0 [-2.52  2.47 -2.91 -0.50 -0.10 -0.93 -1.57  2.16 -1.24  2.61 -4.05 -5.61
  1.37 -3.06  0.55 -4.29  0.76 -0.70 -2.11 -2.31 -1.08  1.67 -0.12 -3.06
  0.02 -0.12 -1.89 -1.40 -1.21 -2.15 -2.97 -1.96 -0.54  1.33 -1.64  2.95
 -0.78]
1 [ 1.28  1.34  0.48 -3.53 -1.78  0.89 -0.24  2.72 -1.06  0.13 -1.07 -9.99
  0.12 -2.26  5.22 -1.41  1.73 -0.81 -2.96 -1.23 -0.57 -0.97  0.09  0.15
  0.48  0.24 -2.88  1.18 -0.74 -3.08 -1.51 -1.14  1.20 -0.18  2.08  3.71
 -0.27]
2 [ 2.06 -0.26 -0.28 -0.13  0.17  1.07 -1.38  0.58 -1.42  2.37 -1.00 -6.06
  2.15 -1.59  3.41 -8.47 -0.15  0.05  0.12  0.18 -0.43  4.25  0.50 -2.93
 -0.47  2.17 -1.88 -0.98 -2.11 -2.49 -5.26 -2.10  1.63  0.93 -2.36  3.74
  0.74]
3 [-2.10  2.24 -1.60 -1.36 -0.81  2.46  1.40  1.35 -1.07 -0.77 -3.23 -4.59
 -1.24 -0.20  0.90 -3.95 -0.12 -0.72 -1.99 -2.68 -1.10  1.02  0.56 -3.01
  0.98  1.58  0.28  0.72  0.05 -1.33 -4.62 -2.13 -0.14 -1.03 -1.93  1.63
 -1.79]
4 [-1.59  2.34 -0.05 -4.03 -0.41  3.27  2.31  1.79 -1.04  0.84 -4.30 -8.09
 -0.23 -3.17  3.77 -3.67  1.15 -1.05 -3.30 -2.29 -0.47  1.34 -1.08 -1.91
  0.31  0.02 -2.31 -0.02 -0.17 -0.42 -0.82 -0.31 -0.26  0.35 -1.05  2.66
  0.75]  1 3 0
5 [-2.65  1.14 -4.13 -4.03 -1.18 -0.70 -1.46  1.59 -0.16  0.82 -3.42 -7.63
 -0.69 -2.35  2.05  0.21  1.05  0.56  1.14  0.64 -0.56 -1.88 -0.66 -3.44
  1.73  1.04 -1.86  1.51  0.47 -3.55 -0.46  0.14  0.59  0.18 -0.73  1.86
 -0.29]  0 1 4
6 [ 0.14  1.91  2.28 -2.15 -3.02  3.28 -1.65  0.07 -1.67  2.99  0.20 -7.69
  0.46 -5.87  4.61 -6.99 -1.45 -0.05 -4.42  1.65 -0.65  5.19  0.73  0.43
 -0.21  0.59 -2.15 -2.62 -0.43 -2.43 -4.87 -1.09  0.92 -0.37  1.59  1.51
  0.70]  2 4 1
7 [-0.87  0.93  0.21 -2.64  0.22  2.93  1.40  0.08 -0.53  1.99 -2.08 -6.52
 -0.82 -2.13  3.80 -4.83  0.20  1.31 -0.39 -1.12 -0.86  0.86  0.40 -0.35
  0.74  2.30 -1.19  0.31 -2.26 -0.77 -2.05 -1.73  0.44 -0.13 -0.37  2.87
  0.17]  4 3 1
8 [ 1.23  0.30 -0.34 -2.23 -0.65  1.23 -0.54  0.54 -0.42  3.40 -4.48 -2.45
  1.13 -3.97  1.86 -4.71 -0.62  0.23 -1.36  0.45 -0.90  0.88 -1.28 -2.16
  1.17  2.43 -3.98  2.23 -3.93 -2.62 -4.13 -1.97  2.74 -0.06  0.16  2.49
  1.56]  7 2 0
9 [-0.29  0.42 -0.76 -3.44 -1.07  1.28 -0.36 -0.05 -1.03  2.91 -2.96 -5.59
  0.02 -3.46  2.84 -5.79  1.37 -0.64 -2.79  0.72 -0.42  1.40 -1.00 -3.29
  0.50  1.86 -3.92 -0.51 -3.09 -1.36 -0.97 -0.37 -0.04  0.08 -0.23  1.76
 -1.33]  7 8 4
10 [-0.27  1.22  0.36 -4.04 -1.73  1.70 -0.32  0.41  0.27 -0.02  0.18 -5.54
  2.24 -1.36  1.32 -3.91  1.27  0.34 -0.29 -1.11 -1.20 -2.51 -1.01 -2.53
  0.03  2.56 -1.22  0.27 -1.73 -0.55 -3.18 -1.07 -0.99 -0.20 -0.49  4.57
 -1.35]  7 9 3
11 [-0.22  2.82 -0.79 -5.62 -0.25 -1.11 -1.42  1.92 -1.02 -0.02 -1.73 -6.77
 -0.24 -3.40  4.67 -0.62  2.32 -1.37 -1.37 -0.59 -0.69 -1.20  1.33 -0.61
  0.11  0.92 -2.29  0.14 -0.81 -1.08  0.53 -2.30  0.33 -0.90  1.51  2.56
 -0.61]  1 5 4
12 [-3.09  3.44 -2.27 -0.78 -1.94 -1.47 -1.28 -0.46 -1.17  0.08 -0.45 -6.03
 -0.82 -0.79  0.01 -3.42  0.82 -0.51  0.25 -0.42 -0.84  1.24  0.70 -3.42
  0.81  1.11 -0.73  0.85 -0.09 -0.59 -3.94 -2.61  3.13 -0.88 -3.27  3.58
  0.34]  3 0 10
13 [ 0.03 -0.22 -0.86 -4.20 -2.56  1.06  0.14  0.52 -0.71  2.79 -4.32 -2.63
  0.62 -3.28  1.69 -2.97  2.10 -1.13 -1.92  0.13 -1.65  1.21 -0.45 -3.79
  2.40  1.78 -3.14  0.08 -0.97 -1.90 -4.44 -1.57  2.33 -0.59  0.01  2.59
  0.68]  8 9 7
14 [ 0.95 -0.97 -0.36 -2.22 -3.41  0.92 -1.97  0.82 -0.51  2.63 -3.39 -7.24
  0.09 -1.97  3.61 -1.24  1.21 -0.43 -1.57  1.78 -0.86  0.94 -0.57 -2.99
 -0.25  1.85 -2.68 -0.19 -1.20 -1.02 -3.95 -2.90  0.11 -1.22  2.01  2.42
  0.92]  13 9 1
15 [ 2.65  2.17 -0.36 -3.53 -0.97  0.75 -2.31  1.65 -1.12 -0.55 -0.88 -8.71
  0.08 -1.43  1.73 -2.26  1.90 -1.87  1.49  0.89 -0.56 -0.49  1.50 -3.55
  1.57  2.52 -0.75  0.11 -3.09 -1.18 -3.50 -2.79  0.70 -0.53  1.36  5.17
 -1.02]  10 14 11
16 [-1.50  1.41 -3.60 -4.77 -2.37 -1.15 -1.31  0.61 -0.54  3.72 -2.67 -4.04
  0.16 -3.12  1.77 -5.21  1.62  1.30 -2.32 -2.79  0.47 -0.91 -1.53 -2.69
  0.45  1.86 -3.08  0.39  0.48 -1.38 -0.35 -1.32  1.09 -1.85 -0.28  2.90
  0.07]  9 13 0
17 [-2.48 -0.45  1.46  0.34 -1.80  2.07  0.92  1.55 -1.32  1.05 -3.02 -8.20
 -0.19 -0.23  2.41 -3.16 -2.64 -1.24 -2.16  0.37 -1.18  3.90 -0.36 -1.40
  0.83  0.15 -1.70 -1.14 -1.36 -1.47 -3.41  0.50 -1.87  0.53 -0.28  2.28
 -0.23]  7 4 3
18 [ 0.85  1.11  1.09 -2.54 -1.92  2.61 -0.43  0.95 -1.80  2.31 -5.36 -7.63
 -0.31 -4.87  3.66 -3.72 -0.40  0.37 -3.49 -0.57 -1.55  2.87  0.66 -0.91
  0.22 -0.39 -4.57  0.01 -0.26 -1.70 -2.60 -0.44  1.10 -0.68  0.87  2.11
  1.62]  4 9 14
19 [ 0.15 -1.40  0.75 -1.79 -1.09  3.95  0.47  0.58 -0.59  1.01 -4.47 -3.48
  1.37 -2.81  2.44 -4.51  1.21  0.07 -0.54 -0.85  0.81  1.55 -1.07 -0.78
  0.65  1.81 -1.19  1.36 -2.43 -0.78 -2.41 -1.76 -0.20  0.24  1.99  1.05
  0.80]  7 8 9
20 [-1.66  1.02 -0.67 -2.96 -1.21  5.35  1.00  0.03 -1.16  4.38 -0.35 -2.87
  0.47 -4.14  2.95 -7.62  1.12  0.74 -3.63  0.38 -0.99  1.66 -0.30 -1.70
  0.42 -0.84 -4.25 -0.31 -1.15 -1.43 -0.64 -1.99  0.47 -0.37  1.30  1.94
 -0.68]  9 7 19
21 [ 1.17  2.40 -0.75 -3.81 -1.82  0.44 -0.93  1.31 -0.96  0.61 -1.58 -6.15
  0.49 -2.31  3.34 -2.45  0.95  0.09 -0.78 -0.22 -1.54 -0.66  1.58 -0.76
  0.63  0.32 -2.47  0.28 -0.88 -1.83 -1.75 -1.60 -1.42 -1.13  1.99  4.33
 -0.94]  11 1 10
22 [-3.56  1.70 -1.66 -1.64 -2.25  1.76 -0.92  1.17 -1.12  2.31 -2.98 -5.56
  0.57 -2.95  3.44 -5.46  0.99 -0.19 -0.82 -0.68 -0.25  2.74  0.47 -1.59
 -0.56  0.40 -1.86 -0.26 -2.34 -1.76  0.03 -1.55 -0.30  0.09 -2.25  1.20
 -0.40]  9 0 7
23 [ 3.72  1.03  0.07 -5.63 -2.29  2.88 -0.69  1.64 -2.11  1.72  1.37 -8.80
 -0.14 -3.23  4.32 -9.99  0.99  1.50 -3.80  0.58 -1.07  2.54  1.00 -2.68
 -1.18  1.89 -3.31 -3.21 -2.85 -1.65 -2.38 -1.87 -0.25  0.07  1.40  4.33
 -0.34]  6 9 2
24 [ 1.77  0.66 -0.04 -4.97 -0.69  2.17 -0.33  0.81  0.85  0.60 -1.83 -4.22
 -0.22 -3.29  2.33 -7.01  1.66 -0.90 -0.62 -0.95 -1.22  1.73 -0.77 -2.24
  0.16  2.65 -3.83 -0.26 -0.26 -1.14 -3.83 -2.50  1.03  0.10  0.42  3.79
 -0.72]  9 13 7
25 [ 2.18 -0.84  0.75 -3.23 -2.01 -1.34 -1.32  1.64 -1.14  2.28 -1.87 -7.78
 -1.44 -4.36  1.97  1.01 -0.19 -1.19 -2.85  2.78 -1.86  0.22  0.52 -2.86
 -1.07  1.56 -2.08 -1.00 -0.28 -2.49 -3.07 -0.41  2.41 -0.17  3.52  2.02
 -0.40]  14 1 21
26 [ 0.65  1.28 -0.91 -1.81 -3.33 -0.93 -1.40  1.07  0.36  1.95 -2.38 -5.68
 -0.18 -4.26  0.66  0.20  0.61  0.26 -1.60 -1.39  0.22  0.85  1.11 -1.76
 -1.01  1.84 -1.79 -2.52 -0.60 -1.58 -3.95  0.85  2.04 -0.82  1.21  2.83
 -1.51]  25 14 21
27 [ 2.45 -0.52  0.16 -2.63 -1.36  1.40  0.13  2.00  0.40  0.86 -2.26 -6.79
  0.16 -2.99  2.72 -3.02 -0.50  0.07 -2.17  1.40 -0.86 -0.42  0.49 -2.23
  0.53  0.32 -2.22 -0.08  1.04 -2.08 -5.23 -0.57  0.76 -0.84  2.26  3.45
  0.09]  14 21 25
28 [-0.01  1.84 -4.54 -4.16 -1.17 -0.16 -0.86 -1.26 -0.15 -0.27 -2.68 -2.46
  0.36 -0.92  1.16 -5.07  0.57  0.75 -1.82 -3.23 -1.15 -1.36 -2.04 -3.74
  0.52  0.71 -1.97  2.49  0.57 -1.18 -5.50 -2.36 -0.50 -1.52 -2.81  2.24
 -0.47]  3 16 10
29 [ 3.16  0.29  0.33 -3.37 -1.75  0.05 -1.24  1.13  0.41  0.92 -1.64 -9.29
 -1.87 -1.93  3.80 -2.07  2.69 -1.03  0.38  0.34 -0.17 -1.55  0.71 -2.65
 -0.46  0.88 -0.87 -0.73 -0.56 -1.56 -2.07 -2.85  0.27  0.32  2.88  3.35
 -1.19]  15 21 1
30 [ 0.07 -1.69  4.19 -0.82 -0.70  5.11  0.00  2.24 -2.33  2.14 -0.13 -5.76
  1.81 -2.79  4.40 -5.59 -1.00  0.07 -2.37  1.18 -0.52  1.99 -0.50 -0.95
 -0.44  3.12 -2.27  0.01 -1.84 -1.64 -3.57 -2.56 -1.25  1.15  1.73  2.14
  0.80]  19 7 6
31 [-4.90  3.10 -0.33 -1.58 -2.47  0.16  0.03  2.48 -1.59  0.71 -3.68 -6.29
  0.77 -2.29  2.75 -4.27  0.17  0.28 -1.98 -1.32  0.22  0.96 -0.34 -0.36
  0.15 -0.31 -2.17 -0.93 -1.92 -2.05  0.06 -0.19 -0.37  1.72 -3.02  2.39
  0.56]  22 0 4
32 [-0.73  3.07  0.57 -2.61 -0.03  2.89  0.54  1.28  0.22  1.09 -2.69 -1.88
 -0.28 -1.44  4.54 -2.01 -0.59 -0.38 -0.86 -1.61 -1.66 -1.80  0.83  1.45
  0.90  0.56 -2.27  0.72 -0.12 -1.86  0.80 -2.03  0.69 -0.06  0.68  2.92
 -0.39]  21 7 11
33 [-1.23  3.01 -1.59  0.92 -1.11  1.63  0.75  0.47  0.85  0.35 -3.07 -7.65
  0.32 -2.23  4.89 -4.63  0.70  0.21 -1.17  1.63  0.40  0.21 -0.34 -1.33
  0.37 -0.97 -0.48 -1.38 -3.05 -1.66 -0.31 -1.74  0.00  0.66  0.34  2.25
  0.20]  22 7 31
34 [ 0.34  0.39  1.56  0.45 -2.06  3.16 -0.28  0.26 -0.68  0.45 -1.67 -4.57
 -0.23 -1.88  3.69 -7.93 -0.70 -0.04 -2.53 -0.11  0.92  2.11  0.43 -2.05
  1.83  0.47 -1.79  0.20 -0.05 -1.83 -4.94 -2.92  0.91 -0.76 -1.52  4.01
  0.74]  2 7 24
35 [ 0.62  1.17 -2.03 -3.76  0.12 -0.36 -0.58  1.80  0.43  2.72 -1.32 -8.68
 -0.74 -3.63  2.50 -2.77  3.40 -0.67 -0.74  0.04 -0.48 -0.36  0.71 -3.83
 -0.01  0.88 -2.44 -1.54 -0.74 -2.42  0.82 -0.58  1.43 -0.82  2.26  3.53
  0.14]  29 11 21
36 [ 3.73  1.19  0.53 -4.34 -1.11  1.76 -1.18 -0.18 -1.64  1.36 -1.81 -7.77
  0.92 -2.99  3.61 -4.55  0.86  0.11 -0.48  0.76 -0.38 -0.78 -0.62 -1.36
 -0.33  0.59 -1.77  0.96 -1.00 -2.93 -1.06 -2.92  0.16  0.17  0.33  3.21
 -0.25]  21 29 1
37 [ 0.55  1.20  0.28 -1.69  0.35  1.36 -0.74  0.98 -1.27  1.50 -2.98 -9.99
  1.22 -2.81  2.91 -4.18  0.51  1.00  0.19  0.11 -1.86 -0.43  0.98 -2.46
 -0.56  1.02 -2.11 -0.95 -1.65 -0.90 -1.37 -2.95 -1.39  0.22  0.04  2.60
  0.16]  36 7 21
38 [-1.11  0.29  0.51 -2.41  0.11  3.29 -0.10  1.15 -1.34  2.80 -1.23 -5.69
 -0.04 -4.77  2.13 -1.60  1.27  0.71 -2.04  0.66  0.37  1.56  0.35 -1.30
  0.92 -0.34 -2.85  0.60 -1.56 -0.40 -1.42 -1.38  0.47 -0.67  0.35  1.95
  0.48]  7 9 18
39 [ 1.69  1.57  0.38 -3.71 -1.29  0.85 -1.57  1.21 -0.03 -0.20 -2.41 -6.98
 -0.90 -0.84  2.00 -4.18  3.06 -1.47  2.43  0.63  0.70  0.39 -0.48 -3.42
  0.64  3.67  0.59  1.27 -1.91 -1.37 -4.22 -3.02  1.14  0.25 -0.16  4.19
 -1.47]  15 29 10
40 [-2.18  2.65 -0.24 -2.55 -1.31  1.77  1.44  0.83  0.33  1.05 -1.77 -5.95
 -0.96 -2.29  3.60 -4.42 -0.66  0.38 -2.14 -1.91 -0.49  0.89  0.96  0.89
  0.88  1.11 -2.77  0.06 -1.01 -1.17 -1.89 -2.08  2.18 -2.37 -1.95  1.33
  0.27]  7 22 4
41 [-2.37  2.11 -1.82 -2.18 -1.23 -0.05 -1.08  0.92 -0.25  0.24 -6.92 -6.53
 -1.91 -1.39  1.25 -0.76  0.70  1.88 -0.10 -1.51  0.54 -2.25  0.45 -0.46
  1.25  0.51 -0.74  1.24 -0.13 -0.46 -1.29 -3.13  0.00 -1.54  1.19  3.06
  0.08]  5 21 11
42 [-5.92  1.44 -3.77 -2.19 -2.56 -1.80 -1.40 -0.62 -1.31  2.50 -4.42 -5.98
 -1.34 -2.74  1.70 -3.35  0.18 -0.18 -1.93  0.58  1.35 -0.76 -0.71 -2.81
 -1.10  1.13 -5.13 -0.34 -0.40  0.26 -0.29 -1.05 -0.03  0.82 -0.18  1.21
 -0.80]  16 22 31
43 [-4.82  6.72 -2.11 -2.24 -2.83 -0.93 -0.13 -0.12  0.59 -0.81 -3.52 -3.51
 -2.41 -1.09  2.00 -1.11 -0.77 -0.64 -2.13 -5.18 -0.54 -2.33  4.58 -1.04
  0.57  1.95 -0.11  3.30  1.54  0.32 -3.23 -0.58  1.74 -3.40 -3.69 -0.66
 -1.87]  3 40 12
44 [-0.10  0.82  0.49 -1.65 -0.50  2.90 -0.20 -0.03 -2.11  1.02 -2.20 -8.52
 -0.20 -2.87  3.52 -4.75  0.99  0.39  0.31  0.90 -1.69  1.83  1.77 -1.23
 -1.22  0.96 -2.71 -0.54 -3.03 -2.64 -2.44 -1.77  0.73 -0.05 -0.31  2.54
  2.27]  37 7 36
45 [ 0.28 -1.43 -1.68 -3.38 -0.67  2.35 -0.95  0.82  0.52  0.29 -3.30 -5.08
  0.08 -2.30  1.66 -2.67  1.81 -0.14 -2.21  0.39 -0.22  1.26 -0.98 -3.25
  1.41  1.87 -4.65 -0.51 -2.29 -1.67 -3.24 -1.67  3.17 -1.85 -0.58  2.61
 -0.82]  13 9 24
46 [-3.11  1.96  0.41 -0.60 -1.82  4.02 -0.11 -0.71 -1.32 -0.63 -3.27 -5.74
  1.44 -0.25  1.94 -5.05  0.04 -1.30 -3.65 -1.18  0.40  3.28  0.43 -1.79
  0.52  0.58 -0.30  0.95 -1.29 -2.00 -5.71 -0.30 -1.93  0.66 -1.36  2.94
 -0.40]  3 17 34
47 [ 6.35  0.38 -1.08 -7.62 -1.33 -1.28 -0.88 -0.45 -0.23  2.90 -0.64 -8.00
 -0.20 -6.84  3.17 -5.30  4.76  0.88  0.79 -0.17 -2.23 -1.30 -0.84 -2.28
 -0.28  1.50 -2.21  1.60 -2.04 -3.29  0.96 -3.39  2.96  1.01  3.61  5.32
  1.99]  36 35 29
48 [-2.95  1.43 -2.00 -1.02 -1.85  0.50  0.41 -0.09  0.40 -0.93 -3.99 -6.45
 -0.56  0.53  0.41 -2.92  1.59  0.53 -0.32 -3.34  1.60 -0.10 -0.10 -0.75
  1.43  1.48 -0.77  1.61 -0.27 -1.38 -4.99 -3.01 -0.19 -1.64 -1.51  1.17
 -0.98]  3 41 12
49 [ 3.83 -0.07 -0.50 -5.08 -2.09  0.45 -1.11 -0.18 -0.47  2.65 -2.63 -3.92
  0.47 -5.30  1.94 -1.99  2.09 -0.21 -1.61  1.76 -2.09 -2.26 -0.36 -3.18
 -0.78  0.45 -2.52 -0.13 -1.47 -1.83 -4.99 -3.42  1.16 -1.78  3.84  4.50
  0.95]  27 14 13
50 [ 1.92  1.86  0.12 -1.77 -2.16 -0.78 -0.19  1.89  0.22  2.72 -0.04 -7.86
 -0.62 -3.84  2.40  0.36 -0.54 -1.57 -1.59  1.28 -1.30  1.04  3.98 -1.60
  0.70  1.17  0.17  1.52  0.33 -2.59 -5.11 -0.77  1.64  0.13  2.73  1.71
  1.14]  25 27 26
51 [ 1.35  2.02  0.70 -2.57 -2.71 -3.24  0.18  1.40  0.83  3.23 -0.61 -8.56
 -1.82 -4.91  2.66  2.84  1.88 -1.61 -2.03  2.58 -2.31  0.34  1.89 -3.93
 -0.74  1.93 -2.63 -2.54  1.19 -3.05 -3.93  0.60  2.25  0.27  4.73  1.76
  1.21]  25 50 26
52 [ 0.82  2.39 -0.68 -1.49 -0.58  0.20  0.51 -0.67 -0.46  0.10 -1.78 -1.08
 -0.54 -1.79  0.97 -1.57 -0.40 -0.85 -0.22 -2.70 -0.13 -1.29  2.76 -1.19
  2.72  1.10  2.23  2.46  1.03 -1.27 -5.45 -3.22  4.02 -3.13 -1.26  1.03
 -1.64]  3 48 12
53 [-3.05  3.48 -2.55 -0.79 -0.80 -0.02  0.42  1.12 -1.81 -0.07 -2.79 -7.57
 -0.76  0.29  1.40 -1.47  0.02 -0.78 -1.54 -0.97 -0.32  0.23  1.31 -1.36
  2.86 -1.21 -1.87  0.75  0.98 -0.40 -2.45 -0.24 -0.30  0.61  0.38  1.96
 -0.94]  3 48 41
54 [ 2.10 -1.16 -4.37 -5.24 -0.76  1.12 -1.30  2.15  0.49  1.53 -3.87 -5.28
  0.61 -4.85  1.64 -4.60  2.52 -0.10  0.36  0.51 -1.53  0.33 -0.73 -4.01
  0.46  0.22 -2.95 -0.37 -3.34 -2.98  0.64 -1.75  1.28 -1.13  0.51  4.69
 -1.82]  35 45 9
55 [-0.60 -1.03 -0.88 -1.28  0.51 -0.09 -0.21  0.75 -1.33  0.74 -3.12 -6.08
  0.49 -0.06  2.60 -0.75 -0.05  0.09 -3.03  0.19  0.54  0.89  1.17 -2.31
  2.30  1.34 -0.46  0.20 -1.16 -1.11 -3.21 -0.24  0.15 -0.73  2.77  2.29
  0.49]  27 14 53
56 [-1.67  3.17 -0.34 -2.42 -1.65  1.67 -0.44 -0.08 -0.37  0.58 -1.45 -7.49
  0.87  0.54  0.01 -3.78 -0.12 -0.25 -1.87 -2.15  0.71  0.78  1.56 -1.99
 -0.35  1.23 -0.18  0.71 -1.24 -0.96 -3.28 -1.35  1.35 -1.70 -1.30  2.79
 -2.46]  3 48 12
57 [-1.05  1.71 -0.17 -1.15 -0.71  0.48 -1.08  1.88 -1.03  0.02 -2.76 -8.13
  0.38 -2.58  1.14 -2.71  0.54  0.02  0.41 -1.07 -0.87  0.01  0.48 -2.53
  0.21  0.40 -0.24 -0.79 -1.87 -1.54 -3.12 -1.33 -0.49  0.53 -1.29  2.81
 -0.99]  37 0 56
58 [-4.73  0.20  0.06  2.03 -3.08  3.76 -0.23  1.02  0.14  0.14 -4.00 -6.35
 -0.76 -2.14  2.97 -2.86 -1.48  0.16 -2.20 -1.81 -0.58  3.54  0.60  1.30
  1.31 -0.99 -0.63 -0.06 -0.14 -2.01 -5.50  0.00 -1.72 -0.10 -2.16  1.30
  0.14]  17 46 3
59 [-2.33  5.40  4.06 -0.58 -2.52  4.82 -0.25  0.03 -1.64  0.04 -0.19 -2.06
 -0.89 -2.18  5.23 -5.76 -3.10 -1.88 -4.42 -2.07 -0.43  2.48  1.89  0.03
  1.81 -0.70 -1.28 -0.19  1.17 -0.70 -4.97 -1.90  1.18 -1.31 -0.86  0.35
  1.33]  34 40 46
60 [ 2.25  0.21  1.45 -1.10 -0.80  0.92 -1.49  1.44 -0.80  1.50 -0.92 -5.83
 -0.19 -2.44  5.15 -5.15 -0.53 -0.55 -0.46 -1.29  0.43 -1.22  0.71 -1.36
  0.42  2.35 -0.08  1.02 -1.92 -1.25 -2.96 -3.01 -1.07 -0.09 -0.52  2.59
  1.27]  7 36 37
61 [-1.54  2.72 -2.46 -5.94 -1.34  1.07  0.37  0.77 -1.01  1.59  0.23 -8.79
  0.23 -4.31  4.92 -4.29  2.27  1.26  0.21 -0.82 -0.87 -1.18 -0.61 -1.02
 -0.34  1.44 -3.63 -0.95 -1.46 -0.85  1.79 -1.13  0.66  0.47  0.52  3.89
  0.29]  35 11 21
